Below are the code and all the weights of a small trained network. Each question names an input and a class and asks about switching units off, where a switched-off unit gives its printed mean instead of its output.

import numpy as np


def w(rows, s, z=0):
    codes = np.array(rows[::2]) - 128.0
    scale = np.full(codes.shape[1], s)
    scale[-1] = z or s
    return codes * scale


def f(y):
    return np.maximum(y, 0)


def log_softmax(a):
    a = a - a.max(-1, keepdims=True)
    return a - np.log(np.exp(a).sum(-1, keepdims=True))


def net(x, mask):
    res = np.array(x, float).reshape(1, 3) / 4 @ E
    y = f(res @ A[0][:, :-1].T + A[0][:, -1])
    res = res + np.where(mask, y, B[0][:, -1]) @ B[0][:, :-1]
    return log_softmax(res[-1] @ U[:, :-1].T + U[:, -1])


A, B = {}, {}
E = w([
[83,153,232,138,177,45,110],'x0',
[87,9,102,167,123,81,183],'x1',
[147,110,143,89,1,76,71],'x2',
],0.013)
A[0] = w([
[59,152,221,103,183,21,121,54],'neuron 1',
[51,167,212,146,182,111,120,60],'neuron 2',
[129,88,117,134,65,83,99,204],'neuron 3',
[218,141,19,107,74,214,94,173],'neuron 4',
[64,33,89,149,157,44,145,84],'neuron 5',
[169,110,51,60,134,215,163,51],'neuron 6',
[103,132,212,106,166,15,71,223],'neuron 7',
[173,200,99,63,151,144,68,123],'neuron 8',
[80,13,101,148,136,71,147,52],'neuron 9',
[166,201,142,106,177,164,130,64],'neuron 10',
[168,187,179,109,137,176,69,148],'neuron 11',
[163,98,166,93,35,87,78,40],'neuron 12',
[172,130,159,92,30,80,88,19],'neuron 13',
[204,200,181,104,146,125,72,140],'neuron 14',
[137,224,165,103,136,173,95,100],'neuron 15',
[120,206,113,78,134,160,76,53],'neuron 16',
[180,162,154,10,75,89,68,160],'neuron 17',
[74,164,255,76,159,109,78,78],'neuron 18',
[144,97,31,102,91,233,135,49],'neuron 19',
[168,159,118,138,214,153,165,207],'neuron 20',
[104,152,118,118,162,147,179,245],'neuron 21',
[178,200,127,99,155,146,25,65],'neuron 22',
[124,166,112,202,237,184,163,19],'neuron 23',
],0.01,0.012)
B[0] = w([
[36,181,131,193,100,206,117,209],'neuron 1',
[62,183,152,164,124,196,124,190],'neuron 2',
[207,164,140,99,205,81,105,209],'neuron 3',
[134,202,125,190,144,156,59,247],'neuron 4',
[92,74,90,166,51,72,196,204],'neuron 5',
[30,161,132,177,130,211,107,179],'neuron 6',
[158,169,91,166,143,157,49,254],'neuron 7',
[148,101,110,142,98,98,160,188],'neuron 8',
[76,75,99,173,64,76,242,192],'neuron 9',
[34,78,156,127,94,104,200,168],'neuron 10',
[170,81,98,143,119,95,166,197],'neuron 11',
[19,150,220,89,170,146,204,175],'neuron 12',
[31,146,221,42,159,148,204,170],'neuron 13',
[121,77,69,142,87,85,138,201],'neuron 14',
[102,71,91,169,81,74,165,188],'neuron 15',
[47,72,112,156,70,97,185,162],'neuron 16',
[136,158,180,81,157,99,131,214],'neuron 17',
[99,168,134,185,129,187,86,200],'neuron 18',
[42,155,129,189,89,206,119,194],'neuron 19',
[181,158,156,80,176,73,112,226],'neuron 20',
[193,164,113,96,179,55,76,223],'neuron 21',
[94,79,122,140,59,86,188,178],'neuron 22',
[28,141,249,10,196,140,217,194],'neuron 23',
],0.013,0.017)
U = w([
[91,176,94,233,101,234,65,25],'0',
[119,34,58,178,48,43,204,44],'1',
[92,149,207,6,198,114,176,19],'2',
[226,162,38,145,188,31,21,251],'3',
],0.015,0.012)

Each question gives the input, the list of numbers given to net, and the class t.
The units are the neurons (one row each of A and B). Each row of codes is followed by its name. A weight is (code - 128) times the scale printed after its matrix; where a second scale follows, it is the last column's (A, B and U).
mask holds one flag per neuron, in row order. A switched-off neuron (its flag False) gives its mean, the last column of its row in B, instead of its output. The means were averaged over made-up inputs and are rounded, as every weight is.
A unit's drop is (log p(t) with every unit on - log p(t) with that unit switched off) / (log p(t) with every unit on - log p(t) with every unit switched off).
unit that matters most: the unit with the biggest drop
top k neurons: the k neurons with the biggest drops, biggest first
drop when u is switched off: that unit's drop, to one decimal
input [-8,8,4], class 0: top 3 neurons	[neuron 4; neuron 19; neuron 6]
input [2,4,-4], class 1: unit that matters most	neuron 5
input [4,-1,5], class 2: top 2 neurons	[neuron 13; neuron 17]
input [4,-5,-5], class 1: top 2 neurons	[neuron 15; neuron 14]
input [-6,-4,8], class 2: top 2 neurons	[neuron 13; neuron 17]
input [1,-4,5], class 2: top 3 neurons	[neuron 17; neuron 13; neuron 12]
input [-8,3,8], class 0: top 2 neurons	[neuron 4; neuron 19]
input [4,-8,8], class 1: top 3 neurons	[neuron 14; neuron 15; neuron 22]
input [8,6,7], class 0: top 2 neurons	[neuron 7; neuron 1]
input [-6,-3,-7], class 2: top 4 neurons	[neuron 23; neuron 20; neuron 7; neuron 1]
input [-3,-5,-8], class 2: drop when neuron 23 is switched off	1.0
input [5,-8,-7], class 1: drop when neuron 15 is switched off	0.3
input [4,-3,-7], class 2: drop when neuron 23 is switched off	2.1
input [-4,-6,-8], class 2: top neuron	[neuron 23]
input [8,-2,-7], class 0: drop when neuron 1 is switched off	1.7
